Here is a tiny trained network, its code and every weight. The questions are about switching its units off for an input and a target symbol, where a switched-off unit gives its printed mean instead of its output.

import numpy as np


def w(rows, s, z=0):
    codes = np.array(rows[::2]) - 128.0
    scale = np.full(codes.shape[1], s)
    scale[-1] = z or s
    return codes * scale


def norm(h):
    return h / np.sqrt((h * h).mean(-1, keepdims=True) + 1e-5)


def f(y):
    return y / 2 * (1 + np.tanh(0.7978845608 * (y + 0.044715 * y**3)))


def softmax(a):
    e = np.exp(a - a.max(-1, keepdims=True))
    return e / e.sum(-1, keepdims=True)


def log_softmax(a):
    a = a - a.max(-1, keepdims=True)
    return a - np.log(np.exp(a).sum(-1, keepdims=True))


def net(x, mask):
    ids = ['ΓΔΠΣβεηλμξφψω'.index(c) for c in x.split()]
    T = len(ids)
    res = E[ids] + P[:T]
    u = 0
    for l in range(3):
        q, k, v = (norm(res) @ M[l].T for M in (Q, K, V))
        z = softmax(np.where(np.tri(T) > 0, q @ k.T / 3**0.5, -1e9)) @ v
        res = res + np.where(mask[u], z, O[l][:, -1]) @ O[l][:, :-1]
        u += 1
        y = f(norm(res) @ A[l][:, :-1].T + A[l][:, -1])
        res = res + np.where(mask[u : u + 4], y, B[l][:, -1]) @ B[l][:, :-1]
        u += 4
    return log_softmax(norm(res)[-1] @ U[:, :-1].T + U[:, -1])


Q, K, V, O, A, B = {}, {}, {}, {}, {}, {}
E = w([
[116,137,211,113],'Γ',
[79,131,119,128],'Δ',
[125,87,186,123],'Π',
[31,247,94,154],'Σ',
[1,132,62,228],'β',
[183,156,151,166],'ε',
[120,144,105,130],'η',
[148,154,119,99],'λ',
[151,46,32,157],'μ',
[108,123,202,125],'ξ',
[166,120,149,177],'φ',
[154,57,110,42],'ψ',
[220,127,156,124],'ω',
],0.0084)
P = w([
[136,189,9,225],'0',
[139,176,99,180],'1',
[156,168,106,160],'2',
[152,164,122,143],'3',
[152,165,123,128],'4',
[152,152,143,121],'5',
[148,169,133,124],'6',
[145,159,154,115],'7',
[138,160,120,139],'8',
],0.0013)
Q[0] = w([
[6,250,170,109],'0.h0',
[209,96,195,97],'0.h0',
[208,158,197,162],'0.h0',
],0.011)
K[0] = w([
[9,59,28,76],'0.h0',
[227,106,140,166],'0.h0',
[202,71,102,97],'0.h0',
],0.013)
V[0] = w([
[133,5,46,42],'0.h0',
[148,222,139,249],'0.h0',
[85,118,192,77],'0.h0',
],0.0023)
O[0] = w([
[200,60,25,105,44],'0.h0',
[87,222,250,184,251],'0.h0',
[64,86,109,93,38],'0.h0',
],0.0022,0.0013)
A[0] = w([
[128,161,55,117,2],'0.n0',
[79,100,98,48,44],'0.n1',
[138,132,196,132,117],'0.n2',
[3,166,66,112,153],'0.n3',
],0.0063,0.00076)
B[0] = w([
[134,174,214,126,147],'0.n0',
[92,96,185,123,87],'0.n1',
[224,177,141,104,227],'0.n2',
[92,1,165,175,252],'0.n3',
],0.006,0.0015)
Q[1] = w([
[127,99,138,30],'1.h0',
[251,147,124,149],'1.h0',
[87,82,48,209],'1.h0',
],0.011)
K[1] = w([
[125,254,55,60],'1.h0',
[236,64,99,67],'1.h0',
[154,93,205,241],'1.h0',
],0.009)
V[1] = w([
[100,161,100,142],'1.h0',
[125,153,66,92],'1.h0',
[115,83,134,254],'1.h0',
],0.0046)
O[1] = w([
[102,98,106,178,38],'1.h0',
[101,177,69,190,1],'1.h0',
[95,3,254,89,232],'1.h0',
],0.0037,0.00099)
A[1] = w([
[181,96,97,2,122],'1.n0',
[198,155,161,81,122],'1.n1',
[120,248,49,183,146],'1.n2',
[149,135,216,142,1],'1.n3',
],0.0078,0.0009)
B[1] = w([
[1,93,135,58,191],'1.n0',
[76,87,38,189,254],'1.n1',
[129,84,210,62,183],'1.n2',
[146,88,193,168,184],'1.n3',
],0.0089,0.0043)
Q[2] = w([
[147,162,77,168],'2.h0',
[193,174,49,105],'2.h0',
[80,250,138,201],'2.h0',
],0.013)
K[2] = w([
[127,167,88,170],'2.h0',
[221,195,67,139],'2.h0',
[64,223,170,253],'2.h0',
],0.013)
V[2] = w([
[79,215,150,193],'2.h0',
[198,81,54,175],'2.h0',
[2,254,228,149],'2.h0',
],0.0044)
O[2] = w([
[30,93,156,168,54],'2.h0',
[150,1,129,85,191],'2.h0',
[5,240,160,201,2],'2.h0',
],0.0038)
A[2] = w([
[98,73,96,206,132],'2.n0',
[215,80,142,2,74],'2.n1',
[110,153,254,81,221],'2.n2',
[114,87,193,135,8],'2.n3',
],0.0085,0.0017)
B[2] = w([
[197,182,81,113,183],'2.n0',
[148,147,32,199,254],'2.n1',
[138,228,3,41,185],'2.n2',
[156,103,241,106,156],'2.n3',
],0.0067,0.0065)
U = w([
[150,233,150,202,135],'Γ',
[105,10,213,127,98],'Δ',
[105,131,139,127,14],'Π',
[32,209,140,180,194],'Σ',
[50,79,171,236,137],'β',
[115,136,140,133,2],'ε',
[176,175,202,61,170],'η',
[122,234,47,69,86],'λ',
[187,31,44,150,196],'μ',
[194,124,197,235,52],'ξ',
[116,127,137,136,66],'φ',
[13,89,102,44,183],'ψ',
[131,121,154,85,98],'ω',
],0.011,0.0041)

Each question gives the input, a string of symbols that net reads in full, and the target symbol t.
The units are the heads (3 rows each of Q, K, V and O) and the neurons (one row each of A and B). Each row of codes is followed by its name. A weight is (code - 128) times the scale printed after its matrix; where a second scale follows, it is the last column's (O, A, B and U).
mask holds one flag per unit, layer by layer, with each layer's heads first. A switched-off unit (its flag False) gives its mean, the last column of its rows in O or B, instead of its output. The means were averaged over made-up inputs and are rounded, as every weight is.
A unit's drop is (log p(t) with every unit on - log p(t) with that unit switched off) / (log p(t) with every unit on - log p(t) with every unit switched off).
The circuit of an input: a set's keep is (log p(t) with only the set's units on - log p(t) with every unit switched off) / (log p(t) with every unit on - log p(t) with every unit switched off). Starting from the 12 units with the biggest drops (on a tie, the unit counted first), units are removed one at a time, each time the one whose removal leaves the highest keep (on an exact tie, the one counted first), for as long as the keep stays at least 0.8.
units of the circuit, in order: the units of the circuit, biggest drop first
unit that matters most: the unit with the biggest drop
top k neurons: the k neurons with the biggest drops, biggest first
k most important neurons of layer l: the k neurons of layer l with the biggest drops, biggest first
drop of u: that unit's drop, to one decimal
input η ω η Σ φ ω η Γ, target Σ: 2 most important neurons of layer 1	[1.n1 1.n2]
input ψ η λ ω Γ, target λ: unit that matters most	1.h0
input ω ψ ψ Π ε, target λ: units of the circuit, in order	[0.n3 2.n2 2.h0]
input μ η Π, target Δ: top 3 neurons	[2.n1 0.n2 1.n1]
input Γ ω Γ ξ, target ξ: top 4 neurons	[1.n1 1.n0 1.n3 2.n2]
input ω ω Γ, target Γ: top 3 neurons	[0.n3 1.n1 2.n0]
input λ η η ω Π η ω Π β, target β: top 2 neurons	[0.n3 1.n2]
input Γ ω ξ, target ξ: top 3 neurons	[1.n1 1.n0 1.n3]
input ψ η Γ, target ψ: units of the circuit, in order	[1.n0 0.h0 2.h0]
input η ψ ω η ω ξ, target ψ: units of the circuit, in order	[0.h0 1.n0 0.n3]
input Π ψ β ψ ω λ, target λ: top 2 neurons	[1.n2 0.n2]
input β λ ξ, target λ: 2 most important neurons of layer 0	[0.n3 0.n2]
input Γ ω ψ Γ Γ, target ψ: top 4 neurons	[1.n0 1.n1 2.n1 0.n1]
input Γ ω ξ β η φ, target ξ: top 2 neurons	[2.n2 2.n1]
input Γ Γ ε, target η: 2 most important neurons of layer 0	[0.n3 0.n0]
input ω ε η, target η: top neuron	[1.n1]
input Γ Π ε Π Δ η η, target η: top 2 neurons	[1.n1 0.n0]
input μ ω ω ω ω Γ Γ Δ, target Δ: top 2 neurons	[0.n3 1.n1]
input ω Σ Γ, target Σ: drop of 0.n3	0.1
input ψ ε η μ ω λ ω ξ, target λ: unit that matters most	1.h0
input λ Γ ω φ ψ, target ψ: drop of 1.n0	1.3
